Below is a small trained network, with its code and all its weights. Each question gives an input and a class and asks what happens when units are switched off, that is, made to give their printed mean instead of their output.

import numpy as np


def w(rows, s, z=0):
    codes = np.array(rows[::2]) - 128.0
    scale = np.full(codes.shape[1], s)
    scale[-1] = z or s
    return codes * scale


def norm(h):
    return h / np.sqrt((h * h).mean(-1, keepdims=True) + 1e-5)


def f(y):
    return y / 2 * (1 + np.tanh(0.7978845608 * (y + 0.044715 * y**3)))


def log_softmax(a):
    a = a - a.max(-1, keepdims=True)
    return a - np.log(np.exp(a).sum(-1, keepdims=True))


def net(x, mask):
    res = np.array(x, float).reshape(1, 6) / 4 @ E
    u = 0
    for l in range(2):
        y = f(norm(res) @ A[l][:, :-1].T + A[l][:, -1])
        res = res + np.where(mask[u : u + 11], y, B[l][:, -1]) @ B[l][:, :-1]
        u += 11
    return log_softmax(norm(res)[-1] @ U[:, :-1].T + U[:, -1])


A, B = {}, {}
E = w([
[2,68,154,92,21,131,100,94,101,82,193,46],'x0',
[157,34,125,88,201,91,169,104,93,32,156,148],'x1',
[118,135,139,129,137,130,136,128,124,128,127,126],'x2',
[204,138,216,145,129,101,64,171,132,113,205,87],'x3',
[127,131,131,120,129,135,129,125,130,129,131,130],'x4',
[155,87,138,105,105,144,192,188,145,161,111,80],'x5',
],0.0073)
A[0] = w([
[217,188,158,170,170,94,104,196,110,116,160,125,110],'0.n1',
[96,179,123,176,180,96,39,67,120,114,150,201,16],'0.n2',
[123,231,127,177,103,128,99,176,168,226,90,173,6],'0.n3',
[94,140,115,174,203,158,20,47,145,110,151,196,38],'0.n4',
[173,87,98,82,240,97,157,146,104,91,157,193,12],'0.n5',
[169,140,127,97,113,194,166,143,125,113,97,100,3],'0.n6',
[91,136,6,155,154,137,190,66,163,141,2,210,114],'0.n7',
[169,63,140,95,121,147,230,252,157,191,103,75,13],'0.n8',
[184,150,202,156,143,85,72,146,153,101,179,134,74],'0.n9',
[187,220,57,145,233,153,133,145,124,159,101,221,7],'0.n10',
[134,189,135,138,84,153,90,133,108,189,79,119,40],'0.n11',
],0.0062,0.0051)
B[0] = w([
[151,97,159,94,168,128,100,200,132,169,102,204,208],'0.n1',
[176,238,81,113,47,84,229,160,62,80,154,79,157],'0.n2',
[147,157,96,191,150,215,93,46,161,119,156,54,194],'0.n3',
[185,188,115,50,44,83,247,169,73,71,138,78,161],'0.n4',
[141,117,108,174,169,176,117,90,140,97,119,30,183],'0.n5',
[152,149,161,125,120,144,158,137,130,116,136,132,114],'0.n6',
[97,109,121,30,173,176,153,191,64,208,173,179,254],'0.n7',
[219,254,90,125,45,61,218,138,57,69,121,114,181],'0.n8',
[94,111,89,29,149,184,138,149,50,192,125,154,184],'0.n9',
[126,67,213,185,85,56,131,122,207,111,35,179,215],'0.n10',
[141,162,64,154,170,135,109,99,136,93,173,39,156],'0.n11',
],0.0094,0.0068)
A[1] = w([
[18,80,138,129,43,107,70,57,116,111,184,100,98],'1.n1',
[172,151,139,199,148,33,201,125,193,83,113,159,1],'1.n2',
[170,223,102,110,55,97,181,104,95,56,107,141,125],'1.n3',
[220,160,220,115,163,95,31,203,109,155,225,137,97],'1.n4',
[95,178,90,206,73,205,76,85,210,161,150,80,82],'1.n5',
[149,76,157,83,195,97,148,87,95,58,110,108,115],'1.n6',
[193,54,138,84,199,116,166,193,92,88,117,125,110],'1.n7',
[173,80,97,121,212,112,191,76,110,57,113,94,81],'1.n8',
[188,168,106,177,88,59,197,153,97,141,143,124,118],'1.n9',
[133,52,71,181,255,130,139,45,127,50,169,59,78],'1.n10',
[227,132,178,179,207,112,169,151,228,163,60,194,118],'1.n11',
],0.0071,0.0095)
B[1] = w([
[209,95,222,175,108,72,145,174,187,78,37,200,235],'1.n1',
[5,127,172,145,113,171,139,178,128,225,120,167,129],'1.n2',
[160,184,65,145,70,58,184,116,86,85,165,70,219],'1.n3',
[11,87,62,27,167,194,232,129,38,197,129,207,206],'1.n4',
[160,130,93,147,255,146,67,78,107,103,202,85,197],'1.n5',
[159,219,76,144,114,136,110,87,167,164,147,113,193],'1.n6',
[81,145,101,174,103,149,92,80,156,145,158,109,244],'1.n7',
[130,199,133,175,117,179,57,172,120,127,135,78,167],'1.n8',
[65,138,113,122,67,96,125,76,108,66,180,82,192],'1.n9',
[136,198,93,163,216,200,45,88,160,207,209,70,174],'1.n10',
[103,88,177,141,65,69,95,111,162,45,130,92,254],'1.n11',
],0.0079,0.0065)
U = w([
[173,215,56,115,20,39,229,150,47,51,157,77,188],'0',
[174,27,233,212,114,44,86,167,233,85,29,189,30],'1',
[14,49,77,34,199,209,150,179,51,251,154,224,247],'2',
[151,179,55,214,213,212,25,63,164,142,213,21,27],'3',
],0.016,0.0012)

Each question gives the input, the list of numbers given to net, and the class t.
The units are the neurons (one row each of A and B). Each row of codes is followed by its name. A weight is (code - 128) times the scale printed after its matrix; where a second scale follows, it is the last column's (A, B and U).
mask holds one flag per neuron, layer by layer. A switched-off neuron (its flag False) gives its mean, the last column of its row in B, instead of its output. The means were averaged over made-up inputs and are rounded, as every weight is.
A unit's drop is (log p(t) with every unit on - log p(t) with that unit switched off) / (log p(t) with every unit on - log p(t) with every unit switched off).
The circuit of an input: a set's keep is (log p(t) with only the set's units on - log p(t) with every unit switched off) / (log p(t) with every unit on - log p(t) with every unit switched off). Starting from the 12 units with the biggest drops (on a tie, the unit counted first), units are removed one at a time, each time the one whose removal leaves the highest keep (on an exact tie, the one counted first), for as long as the keep stays at least 0.8.
circuit, biggest first: the units of the circuit, biggest drop first
most important unit: the unit with the biggest drop
k most important neurons: the k neurons with the biggest drops, biggest first
k most important neurons of layer l: the k neurons of layer l with the biggest drops, biggest first
drop when u is switched off: that unit's drop, to one decimal
input [6,-2,-2,-6,5,4], class 1: most important unit -> 1.n1
input [-6,-5,8,5,-8,5], class 1: 3 most important neurons -> [1.n11, 0.n7, 0.n1]
input [4,-7,0,7,1,-5], class 2: 2 most important neurons -> [1.n4, 0.n9]
input [-8,8,7,6,-5,-7], class 1: 3 most important neurons -> [0.n10, 0.n1, 1.n11]
input [-4,-5,3,6,-3,5], class 2: 2 most important neurons -> [1.n4, 0.n1]
input [-3,-6,1,4,-1,-8], class 0: 2 most important neurons of layer 0 -> [0.n2, 0.n4]
input [4,-4,2,3,4,1], class 1: 2 most important neurons -> [1.n1, 0.n7]
input [-5,-8,-6,2,-5,-8], class 0: 3 most important neurons -> [0.n2, 0.n4, 1.n3]
input [6,-8,3,-8,-3,-4], class 2: 2 most important neurons of layer 0 -> [0.n7, 0.n5]
input [-8,7,4,8,2,2], class 1: 3 most important neurons -> [0.n1, 1.n11, 0.n7]
input [-4,6,6,7,4,0], class 2: 2 most important neurons -> [0.n1, 1.n4]
input [-8,-8,-2,-2,-1,1], class 1: 2 most important neurons -> [0.n10, 1.n11]
input [-3,6,-6,8,6,-8], class 0: 2 most important neurons -> [0.n2, 0.n4]
input [2,8,-7,-7,0,-4], class 3: 2 most important neurons of layer 0 -> [0.n5, 0.n9]
input [-1,-7,-2,2,-6,4], class 3: most important unit -> 0.n3
input [3,4,2,-3,2,-3], class 3: 2 most important neurons of layer 0 -> [0.n8, 0.n10]
input [-1,-5,5,-8,-3,-8], class 0: 2 most important neurons of layer 1 -> [1.n3, 1.n4]
input [5,6,5,-2,-2,3], class 3: 2 most important neurons -> [1.n10, 0.n10]
input [2,0,6,6,-1,-5], class 2: 3 most important neurons of layer 0 -> [0.n9, 0.n8, 0.n1]
input [6,1,-2,8,7,-1], class 2: circuit, biggest first -> [1.n4]
input [1,-8,0,-6,7,1], class 3: 2 most important neurons of layer 0 -> [0.n3, 0.n11]
input [0,-6,3,6,4,-7], class 0: 3 most important neurons of layer 0 -> [0.n2, 0.n4, 0.n7]
input [6,4,0,7,-5,4], class 2: 2 most important neurons -> [1.n4, 0.n10]
input [-1,-5,-3,7,-6,5], class 2: drop when 1.n4 is switched off -> 0.1
input [6,-4,0,4,-8,0], class 1: drop when 1.n1 is switched off -> 0.6
input [-7,4,-3,-3,5,4], class 1: drop when 1.n4 is switched off -> 0.0
